Read these off the table that follows.
1) What is the smallest entry in the last row?
2) What is the first entry on the main diagonal?
3) What is the last entry in the row that holds the largest entry?
4) What is the 3rd largest entry?
5) What is the 2nd largest entry?
6) What is the largest entry in the last row?
7) What is the last entry, reading row by row?
8) What is the 2nd entry on the diagonal from the top-right corner?
[[128 128 128 128 128 128]
 [132 121 129 136 131 130]
 [124 131 115 117 131 125]
 [123 117 126 142 130 118]
 [120 127 127 137 135 121]
 [125 131 133 120 106 120]
 [130 132 140 127 116 128]
 [130 126 106 105 121 127]]
1) 105
2) 128
3) 118
4) 137
5) 140
6) 130
7) 127
8) 131

m =
[[132 136 144 128 121 116 138]
 [120 116 111 122 148 135 120]
 [131 117 114 122 147 118 125]
 [138 135 142 128 124 108 138]
 [113 137 143 132 119 140 137]
 [143 130 135 126 126 105 132]
 [131 117 113 120 148 119 124]
 [145 128 130 127 126 106 128]
 [141 116 115 119 141 110 121]
 [129 127 130 124 135 116 134]
 [146 127 129 125 125 109 125]
 [142 133 140 128 124 106 135]
 [121 122 119 129 129 144 121]
 [112 135 139 131 122 140 137]
 [111 128 128 130 121 154 124]]
Indices start at 1.
Which number is the entry in row 2 and column 1?
Answer: 120
Which number is the entry in row 3 and column 1?
Answer: 131
The entry in the top-left corner -> 132
Which number is the bottom-left entry?
Answer: 111
The entry in the bottom-right corner is 124
Which number is the entry just left of the largest entry?
Answer: 121
The entry in the top-right corner -> 138
Which number is the entry at row 1, column 3?
Answer: 144
Which number is the entry directly below 134?
Answer: 125
Which number is the entry in row 1 and column 2?
Answer: 136
The bottom entry of the column that holds the largest entry is 154
The entry just left of the smallest entry: 126
Which number is the entry at row 3, column 2?
Answer: 117
Which number is the entry directly below 110?
Answer: 116
Which number is the minimum?
Answer: 105
Which number is the entry directly below 109?
Answer: 106
Which number is the entry directly above the centre entry?
Answer: 120
Which number is the entry just left of the centre entry?
Answer: 130
The entry in row 3 and column 3 is 114
The top entry of the column that holds the smallest entry is 116
The entry just right of the smallest entry -> 132
Which number is the entry at row 2, column 3?
Answer: 111

x = 114,119,148,126,116,125,123,147,152,149,99,119,139
The first entry: 114
The entry just right of the centre entry -> 147
Report the 4th entry.
Answer: 126
Report the 2nd entry from the left.
Answer: 119

B = [129 136 115 149 140 135 113 120 105 149 119 129 124 116]
Read off the entry just left of 105.
120
Read off the entry just left of 136.
129

W =
[[138 130 124 131 122 135 141 132 119]
 [131 125 128 133 127 130 132 130 126]
 [128 127 122 126 126 130 133 130 123]
 [144 130 112 126 112 144 155 135 107]
 [134 132 123 129 118 133 144 131 119]
 [132 132 114 126 121 141 147 133 107]
 [111 122 132 124 136 121 114 124 141]
 [130 130 124 127 130 133 135 128 125]
 [133 129 120 129 121 135 142 137 116]
 [117 133 126 124 121 139 133 136 131]
 [141 125 123 133 117 135 144 132 117]
 [133 134 126 129 123 131 139 130 121]
 [121 121 124 126 126 127 130 130 128]]
Indices start at 1.
Report the top-right entry.
Answer: 119
The top-left entry is 138
The entry in row 2 and column 1 -> 131
Report the entry in row 2 and column 3.
Answer: 128
The entry at row 3, column 1 is 128
The entry just left of the centre entry -> 124
Report the entry at row 3, column 3.
Answer: 122
The entry at row 1, column 2 -> 130
Report the entry just right of the centre entry.
Answer: 121
The entry directly above the largest entry is 133
The bottom-left entry -> 121
The entry just right of the largest entry: 135
Report the entry at row 2, column 2.
Answer: 125
Report the entry at the centre.
Answer: 136
Report the entry at row 1, column 3.
Answer: 124
The entry in the bottom-right corner is 128
The entry directly above the centre entry is 121

[[128 128 128 126 131 130 128]
 [129 105 132 129 121 129 152]]
Rows and columns are numbered from 1.
The bottom-left entry: 129
The entry just left of 152: 129
The top entry of the column that holds the smallest entry: 128
The entry just right of 126 -> 131
The entry in row 1 and column 3: 128

a =
array([[132, 124, 137, 124, 126, 135, 116],
       [148, 126, 115, 109, 137, 120, 131],
       [132, 130, 122, 129, 126, 118, 136],
       [116, 125, 123, 142, 130, 135, 137],
       [122, 121, 126, 134, 131, 140, 126],
       [112, 136, 133, 152, 117, 122, 145],
       [153, 122, 135, 102, 130, 130, 109],
       [144, 122, 116, 108, 134, 128, 129],
       [135, 131, 117, 126, 127, 111, 148],
       [134, 125, 144, 117, 126, 135, 107]])
Indices start at 1.
The bottom entry of the column that holds the largest entry: 134
Give the entry in row 1 and column 1.
132
The entry at row 2, column 1: 148
Give the largest entry.
153
Give the bottom-right entry.
107
Give the entry in row 2 and column 2.
126
Give the entry just right of the largest entry.
122
The entry at row 3, column 1 -> 132
The entry in row 3 and column 3: 122
Give the entry just left of 111.
127
The top-right entry is 116
Give the entry just left of the smallest entry.
135
The entry in row 1 and column 2 -> 124
Give the entry directly below the smallest entry.
108
Give the entry directly below the largest entry.
144
The entry at row 1, column 3: 137
The entry just right of the smallest entry is 130
Give the entry just left of 108.
116
The entry directly above the largest entry -> 112
The entry just left of 121 -> 122

Questions about the table below.
1) Report the entry just left of the smallest entry.
2) Report the entry just left of 125.
3) Report the entry just right of 118.
4) Report the entry just left of 133.
[[129, 122, 136, 135, 118, 125, 122], [130, 122, 134, 131, 115, 127, 121], [107, 100, 133, 138, 131, 101, 103]]
1) 107
2) 118
3) 125
4) 100

Questions about the matrix below. Indices start at 1.
1) Find the entry at row 1, column 3.
2) Find the bottom entry of the column that holds the largest entry.
3) Find the entry at row 2, column 1.
4) Find the bottom-right entry.
5) Find the entry just left of the largest entry.
6) Find the smallest entry.
7) Find the entry at row 1, column 2.
8) Find the entry in the bottom-left corner.
[[139 138 117 129 115 137 130 134 123 134 123 125 135 132 115]
 [132 139 139 134 124 126 130 138 124 133 117 127 129 141 111]
 [133 126 119 131 138 136 119 126 116 122 133 134 129 131 127]
 [130 134 123 126 139 124 126 128 124 126 128 134 123 126 127]
 [132 134 124 133 136 128 129 130 121 126 133 126 123 128 130]
 [133 134 143 139 132 124 132 130 119 143 107 128 135 145 117]]
1) 117
2) 145
3) 132
4) 117
5) 135
6) 107
7) 138
8) 133

A = 122  128  133  149  122  140  133  137  104  148  134  127  122  127  149
Which number is the entry just right of 104? 148
Which number is the entry just right of the centre entry? 104
The entry just left of the centre entry -> 133

Questions about the row below.
1) The entry just left of 104?
2) The second largest entry?
3) The entry just right of the largest entry?
[117 104 115 100]
1) 117
2) 115
3) 104

[[126 111 150 140 141 109 108 151 134]
 [144 114 134 138 143 122 124 138 143]
 [122 146 110 114 112 144 143 107 117]
 [127 108 154 143 145 106 105 154 138]]
Report the largest entry in the first row.
A: 151
The entry just right of 127 is 108
The bottom-right entry: 138
Report the entry just left of 140.
A: 150
The entry directly below 151: 138
The top-left entry: 126
Report the smallest entry in the first column.
A: 122
Report the entry in the bottom-left corner.
A: 127
Report the entry in the top-right corner.
A: 134
The entry just left of 117 -> 107
Report the fourth entry, reading row by row.
A: 140
The entry just left of 145 is 143
The smallest entry in the last column is 117

grid = [132 136 145 128 124 154 125 119 123 130]
Read off the entry just right of 154.
125
The entry just right of 145 is 128

Read these off the array that follows.
1) Read off the 4th entry in reading order.
2) Read off the smallest entry in the last row.
3) Read off the first entry, reading row by row.
4) Read off the entry directly above the largest entry.
5) Read off the bottom entry of the column that holds the smallest entry.
6) Read off the last entry, reading row by row.
7) Read off the entry in the bottom-left corner.
8) Read off the smallest entry in the last column.
[[119 116 114 144 126 117 140 127 121 111 116 105 115 115]
 [133 138 134 137 124 127 129 134 119 123 127 134 136 134]
 [138 131 140 110 133 135 113 127 140 143 134 146 137 136]]
1) 144
2) 110
3) 119
4) 134
5) 146
6) 136
7) 138
8) 115
